Below is a small trained network, with its code and all its weights. Each question gives an input and a class and asks what happens when units are switched off, that is, made to give their printed mean instead of their output.

import numpy as np


def w(rows, s, z=0):
    codes = np.array(rows[::2]) - 128.0
    scale = np.full(codes.shape[1], s)
    scale[-1] = z or s
    return codes * scale


def f(y):
    return np.maximum(y, 0)


def log_softmax(a):
    a = a - a.max(-1, keepdims=True)
    return a - np.log(np.exp(a).sum(-1, keepdims=True))


def net(x, mask):
    res = np.array(x, float).reshape(1, 8) / 4 @ E
    y = f(res @ A[0][:, :-1].T + A[0][:, -1])
    res = res + np.where(mask, y, B[0][:, -1]) @ B[0][:, :-1]
    return log_softmax(res[-1] @ U[:, :-1].T + U[:, -1])


A, B = {}, {}
E = w([
[140,103,141,125],'x0',
[125,140,132,129],'x1',
[118,132,134,2],'x2',
[3,206,181,130],'x3',
[130,128,127,130],'x4',
[139,51,168,117],'x5',
[197,124,235,110],'x6',
[141,91,156,118],'x7',
],0.0066)
A[0] = w([
[97,71,148,138,120],'neuron 0',
[115,138,130,4,67],'neuron 1',
[116,84,174,133,224],'neuron 2',
[182,184,200,133,184],'neuron 3',
[113,106,148,182,17],'neuron 4',
[121,153,173,128,130],'neuron 5',
[135,134,169,212,4],'neuron 6',
[84,154,190,130,84],'neuron 7',
[40,117,148,127,127],'neuron 8',
],0.014,0.0031)
B[0] = w([
[60,110,133,107,175],'neuron 0',
[120,139,158,250,255],'neuron 1',
[82,159,115,77,222],'neuron 2',
[107,179,23,135,251],'neuron 3',
[120,145,162,156,169],'neuron 4',
[149,109,94,132,190],'neuron 5',
[126,120,180,182,203],'neuron 6',
[176,58,141,104,217],'neuron 7',
[171,112,136,59,223],'neuron 8',
],0.016,0.0054)
U = w([
[115,147,249,242,2],'0',
[88,113,96,95,230],'1',
[160,138,124,95,244],'2',
[148,142,119,87,173],'3',
[123,149,50,76,52],'4',
[254,54,105,66,66],'5',
],0.0073,0.0029)

Each question gives the input, the list of numbers given to net, and the class t.
The units are the neurons (one row each of A and B). Each row of codes is followed by its name. A weight is (code - 128) times the scale printed after its matrix; where a second scale follows, it is the last column's (A, B and U).
mask holds one flag per neuron, in row order. A switched-off neuron (its flag False) gives its mean, the last column of its row in B, instead of its output. The means were averaged over made-up inputs and are rounded, as every weight is.
A unit's drop is (log p(t) with every unit on - log p(t) with that unit switched off) / (log p(t) with every unit on - log p(t) with every unit switched off).
The circuit of an input: a set's keep is (log p(t) with only the set's units on - log p(t) with every unit switched off) / (log p(t) with every unit on - log p(t) with every unit switched off). Starting from all 9 units, units are removed one at a time, each time the one whose removal leaves the highest keep (on an exact tie, the one counted first), for as long as the keep stays at least 0.8.
units of the circuit, in order: the units of the circuit, biggest drop first
most important unit: the unit with the biggest drop
k most important neurons: the k neurons with the biggest drops, biggest first
drop when u is switched off: that unit's drop, to one decimal
input [-1,-6,8,-5,1,-3,7,-2], class 0: most important unit => neuron 1
input [1,-8,-3,-1,5,8,5,-6], class 1: units of the circuit, in order => neuron 1; neuron 2; neuron 0; neuron 8
input [0,-4,-1,2,-4,8,8,-4], class 1: units of the circuit, in order => neuron 2; neuron 3
input [1,7,3,0,2,4,5,1], class 4: 3 most important neurons => neuron 3; neuron 2; neuron 6
input [-4,-4,-4,6,-2,1,6,0], class 4: 2 most important neurons => neuron 3; neuron 1
input [-7,7,8,-1,7,-2,8,7], class 0: 2 most important neurons => neuron 1; neuron 8
input [3,-5,1,7,1,-4,3,-4], class 5: units of the circuit, in order => neuron 7; neuron 8
input [-6,4,2,1,4,3,5,0], class 4: units of the circuit, in order => neuron 3; neuron 6
input [-1,-6,7,7,7,3,-4,-2], class 0: 3 most important neurons => neuron 1; neuron 3; neuron 2
input [5,2,1,-8,1,7,8,3], class 4: 2 most important neurons => neuron 3; neuron 2
input [6,0,-4,6,5,-2,-5,3], class 5: 2 most important neurons => neuron 8; neuron 1
input [-8,-8,-6,5,-7,-2,8,3], class 4: 2 most important neurons => neuron 3; neuron 1
input [-3,4,6,6,-3,6,0,-2], class 0: drop when neuron 3 is switched off => 0.4
input [4,0,8,2,4,1,2,-1], class 0: drop when neuron 1 is switched off => 1.4
input [-4,-1,8,-2,-5,-4,-1,-1], class 0: drop when neuron 6 is switched off => 0.0
input [-1,6,3,3,6,6,8,-3], class 4: units of the circuit, in order => neuron 3
